Below are the code and all the weights of a small trained network. Each question names an input and a class and asks about switching units off, where a switched-off unit gives its printed mean instead of its output.

import numpy as np


def w(rows, s, z=0):
    codes = np.array(rows[::2]) - 128.0
    scale = np.full(codes.shape[1], s)
    scale[-1] = z or s
    return codes * scale


def f(y):
    return np.maximum(y, 0)


def log_softmax(a):
    a = a - a.max(-1, keepdims=True)
    return a - np.log(np.exp(a).sum(-1, keepdims=True))


def net(x, mask):
    res = np.array(x, float).reshape(1, 3) / 4 @ E
    y = f(res @ A[0][:, :-1].T + A[0][:, -1])
    res = res + np.where(mask, y, B[0][:, -1]) @ B[0][:, :-1]
    return log_softmax(res[-1] @ U[:, :-1].T + U[:, -1])


A, B = {}, {}
E = w([
[6,87,146,173,111,114,79,20,194,147],'x0',
[164,15,243,97,22,114,167,156,210,152],'x1',
[117,106,108,175,53,203,157,121,40,13],'x2',
],0.012)
A[0] = w([
[88,67,106,190,71,183,134,118,93,103,195],'n1',
[204,181,159,106,147,141,170,225,131,124,27],'n2',
[71,101,114,162,117,108,86,100,198,141,221],'n3',
[148,130,57,86,118,139,224,221,102,85,32],'n4',
[108,50,98,191,81,171,148,91,50,52,142],'n5',
[82,218,59,202,181,144,43,109,92,101,147],'n6',
[114,122,149,143,211,91,91,121,184,201,166],'n7',
[177,83,196,98,13,101,80,102,143,122,2],'n8',
[146,107,142,66,221,48,65,140,239,228,64],'n9',
[38,126,152,170,96,83,78,126,185,101,12],'n10',
[201,146,70,96,151,29,93,106,195,164,249],'n11',
[157,132,94,81,132,166,152,166,90,136,255],'n12',
[109,40,204,63,118,117,194,181,212,167,141],'n13',
[4,87,126,237,83,166,94,74,153,134,67],'n14',
[11,97,143,171,151,114,44,41,164,89,157],'n15',
[79,128,77,133,202,126,119,190,77,172,37],'n16',
[92,77,107,218,59,149,191,122,88,91,240],'n17',
[119,187,47,160,156,141,31,80,107,144,67],'n18',
[108,109,127,151,42,174,158,110,67,24,2],'n19',
[111,146,159,47,154,160,223,216,95,132,84],'n20',
[107,128,104,132,135,143,120,135,127,119,253],'n21',
[158,62,179,146,32,155,166,145,191,93,191],'n22',
[127,153,1,109,150,123,86,86,116,127,27],'n23',
],0.0096,0.0081)
B[0] = w([
[102,89,169,77,120,98,207,74,105,91,208],'n1',
[145,88,55,253,171,87,93,189,117,8,187],'n2',
[210,217,154,185,73,99,49,115,115,144,210],'n3',
[164,85,111,212,175,53,102,189,79,85,194],'n4',
[128,46,142,75,159,115,182,68,52,79,224],'n5',
[51,177,111,137,64,209,128,110,190,90,252],'n6',
[67,95,115,69,156,63,165,42,79,102,203],'n7',
[14,122,8,123,113,223,90,172,200,74,188],'n8',
[15,52,105,98,203,94,208,99,49,62,229],'n9',
[136,84,47,211,234,119,94,237,127,22,171],'n10',
[127,150,144,95,148,62,183,56,31,178,214],'n11',
[195,250,172,175,21,49,94,84,112,168,211],'n12',
[66,156,106,148,39,168,98,107,154,20,234],'n13',
[166,115,118,236,129,64,82,237,69,92,213],'n14',
[180,170,154,218,126,61,71,178,77,115,230],'n15',
[71,98,57,166,132,205,143,204,178,22,174],'n16',
[102,121,209,77,138,84,196,75,63,112,227],'n17',
[90,129,104,149,124,163,123,143,213,83,205],'n18',
[20,55,47,107,253,151,206,130,118,68,198],'n19',
[159,138,110,238,131,111,111,170,111,69,179],'n20',
[181,235,198,76,38,89,113,2,146,204,182],'n21',
[110,219,59,136,76,152,103,74,193,88,236],'n22',
[43,73,39,113,93,196,142,188,199,69,186],'n23',
],0.0089,0.02)
U = w([
[82,66,108,67,208,125,192,127,71,123,65],'0',
[186,140,103,192,156,97,71,246,100,112,92],'1',
[64,142,76,104,91,235,101,158,225,112,32],'2',
[181,230,176,72,57,101,116,45,107,165,232],'3',
[239,107,223,5,84,208,26,249,169,250,2],'4',
],0.013,0.0092)

Each question gives the input, the list of numbers given to net, and the class t.
The units are the neurons (one row each of A and B). Each row of codes is followed by its name. A weight is (code - 128) times the scale printed after its matrix; where a second scale follows, it is the last column's (A, B and U).
mask holds one flag per neuron, in row order. A switched-off neuron (its flag False) gives its mean, the last column of its row in B, instead of its output. The means were averaged over made-up inputs and are rounded, as every weight is.
A unit's drop is (log p(t) with every unit on - log p(t) with that unit switched off) / (log p(t) with every unit on - log p(t) with every unit switched off).
most important unit: the unit with the biggest drop
k most important neurons: the k neurons with the biggest drops, biggest first
drop of u: that unit's drop, to one decimal
input [8,-6,-7], class 1: most important unit => n15
input [-6,-1,6], class 0: 3 most important neurons => n19, n5, n15
input [3,3,2], class 3: 2 most important neurons => n2, n4
input [7,-4,5], class 1: 2 most important neurons => n14, n15
input [8,2,-8], class 0: 2 most important neurons => n9, n7
input [8,-2,8], class 0: 3 most important neurons => n5, n19, n1
input [-3,-1,3], class 3: 3 most important neurons => n9, n12, n14
input [-5,-6,-2], class 2: 3 most important neurons => n6, n15, n14
input [5,5,1], class 1: 2 most important neurons => n14, n6
input [7,7,-4], class 1: 2 most important neurons => n15, n14
input [4,-4,3], class 1: 3 most important neurons => n15, n14, n22
input [-6,0,7], class 0: drop of n19 => 0.8
input [-4,3,-7], class 0: drop of n9 => 0.6
input [-3,3,-8], class 0: most important unit => n9
input [-1,4,0], class 2: drop of n9 => 0.0
